Here is a tiny trained network, its code and every weight. The questions are about switching its units off for an input and a class, where a switched-off unit gives its printed mean instead of its output.

import numpy as np


def w(rows, s, z=0):
    codes = np.array(rows[::2]) - 128.0
    scale = np.full(codes.shape[1], s)
    scale[-1] = z or s
    return codes * scale


def norm(h):
    return h / np.sqrt((h * h).mean(-1, keepdims=True) + 1e-5)


def f(y):
    return y / 2 * (1 + np.tanh(0.7978845608 * (y + 0.044715 * y**3)))


def log_softmax(a):
    a = a - a.max(-1, keepdims=True)
    return a - np.log(np.exp(a).sum(-1, keepdims=True))


def net(x, mask):
    res = np.array(x, float).reshape(1, 6) / 4 @ E
    u = 0
    for l in range(4):
        y = f(norm(res) @ A[l][:, :-1].T + A[l][:, -1])
        res = res + np.where(mask[u : u + 4], y, B[l][:, -1]) @ B[l][:, :-1]
        u += 4
    return log_softmax(norm(res)[-1] @ U[:, :-1].T + U[:, -1])


A, B = {}, {}
E = w([
[126,127,131],'x0',
[133,125,123],'x1',
[132,123,124],'x2',
[107,13,236],'x3',
[253,140,154],'x4',
[129,127,131],'x5',
],0.0029)
A[0] = w([
[254,102,128,162],'0.n1',
[103,52,48,113],'0.n2',
[160,71,55,51],'0.n3',
[133,112,143,4],'0.n4',
],0.0043,0.0023)
B[0] = w([
[2,187,159,252],'0.n1',
[86,147,184,132],'0.n2',
[137,155,172,76],'0.n3',
[164,132,128,53],'0.n4',
],0.0071,0.0014)
A[1] = w([
[94,185,138,78],'1.n1',
[87,45,172,254],'1.n2',
[254,221,228,51],'1.n3',
[145,164,50,126],'1.n4',
],0.0077,0.00079)
B[1] = w([
[178,145,153,175],'1.n1',
[203,177,87,253],'1.n2',
[3,100,121,183],'1.n3',
[208,176,109,192],'1.n4',
],0.007,0.0035)
A[2] = w([
[234,28,195,105],'2.n1',
[207,144,39,54],'2.n2',
[32,3,205,127],'2.n3',
[62,48,228,5],'2.n4',
],0.003,0.0019)
B[2] = w([
[255,137,102,134],'2.n1',
[147,91,129,220],'2.n2',
[58,162,38,121],'2.n3',
[246,16,176,1],'2.n4',
],0.0039,0.00061)
A[3] = w([
[189,137,50,191],'3.n1',
[139,169,132,181],'3.n2',
[187,2,177,119],'3.n3',
[50,183,159,252],'3.n4',
],0.0087,0.0016)
B[3] = w([
[87,63,213,255],'3.n1',
[211,44,190,181],'3.n2',
[147,252,98,168],'3.n3',
[141,27,151,234],'3.n4',
],0.0046,0.0041)
U = w([
[228,225,133,5],'0',
[1,54,134,207],'1',
[177,72,189,148],'2',
],0.0087,0.00028)

Each question gives the input, the list of numbers given to net, and the class t.
The units are the neurons (one row each of A and B). Each row of codes is followed by its name. A weight is (code - 128) times the scale printed after its matrix; where a second scale follows, it is the last column's (A, B and U).
mask holds one flag per neuron, layer by layer. A switched-off neuron (its flag False) gives its mean, the last column of its row in B, instead of its output. The means were averaged over made-up inputs and are rounded, as every weight is.
A unit's drop is (log p(t) with every unit on - log p(t) with that unit switched off) / (log p(t) with every unit on - log p(t) with every unit switched off).
The circuit of an input: a set's keep is (log p(t) with only the set's units on - log p(t) with every unit switched off) / (log p(t) with every unit on - log p(t) with every unit switched off). Starting from the 12 units with the biggest drops (on a tie, the unit counted first), units are removed one at a time, each time the one whose removal leaves the highest keep (on an exact tie, the one counted first), for as long as the keep stays at least 0.8.
units of the circuit, in order: the units of the circuit, biggest drop first
k most important neurons: the k neurons with the biggest drops, biggest first
k most important neurons of layer l: the k neurons of layer l with the biggest drops, biggest first
input [0,-7,-6,-3,7,1], class 1: units of the circuit, in order -> [1.n3]
input [1,8,-4,4,-2,2], class 0: units of the circuit, in order -> [0.n1; 3.n3]
input [5,0,3,-3,-2,-5], class 2: 3 most important neurons -> [3.n1; 1.n2; 3.n3]
input [3,4,-7,3,-4,7], class 2: units of the circuit, in order -> [1.n2; 1.n3]
input [-5,-3,5,-3,1,5], class 2: 3 most important neurons -> [1.n2; 3.n3; 3.n2]
input [2,0,-1,1,-3,7], class 2: 4 most important neurons -> [1.n2; 1.n3; 0.n1; 3.n1]
input [-3,-6,6,-4,-2,-5], class 2: 2 most important neurons of layer 3 -> [3.n1; 3.n3]
input [6,1,-4,-4,2,8], class 2: 3 most important neurons -> [1.n2; 3.n2; 3.n3]
input [-7,-3,-6,1,4,4], class 1: 2 most important neurons -> [1.n4; 1.n2]
input [-6,3,8,8,-6,4], class 0: 3 most important neurons -> [3.n3; 1.n2; 1.n3]
input [-1,7,7,-2,3,7], class 2: 3 most important neurons of layer 1 -> [1.n2; 1.n1; 1.n3]
input [-5,0,-6,-4,0,-6], class 2: 2 most important neurons of layer 3 -> [3.n1; 3.n3]
input [-4,-3,4,3,-1,3], class 0: 2 most important neurons of layer 2 -> [2.n3; 2.n1]
input [-1,2,-8,5,6,-4], class 1: most important neuron -> [1.n3]
input [2,-8,2,4,3,3], class 0: 2 most important neurons -> [3.n4; 2.n3]
input [-3,-3,8,6,7,-3], class 1: 3 most important neurons of layer 1 -> [1.n3; 1.n4; 1.n1]
input [3,8,-2,8,-7,1], class 0: 4 most important neurons -> [0.n1; 1.n2; 3.n3; 1.n3]
input [7,8,-6,-6,7,-1], class 1: 2 most important neurons -> [1.n3; 1.n2]
input [2,7,-8,-5,-2,-7], class 2: 2 most important neurons -> [3.n1; 3.n3]
input [-8,-4,6,7,4,-1], class 0: units of the circuit, in order -> [3.n3]
input [-6,4,2,-4,5,-2], class 1: 2 most important neurons of layer 2 -> [2.n1; 2.n4]
input [-4,5,-8,-2,0,-8], class 2: 3 most important neurons of layer 3 -> [3.n1; 3.n3; 3.n2]
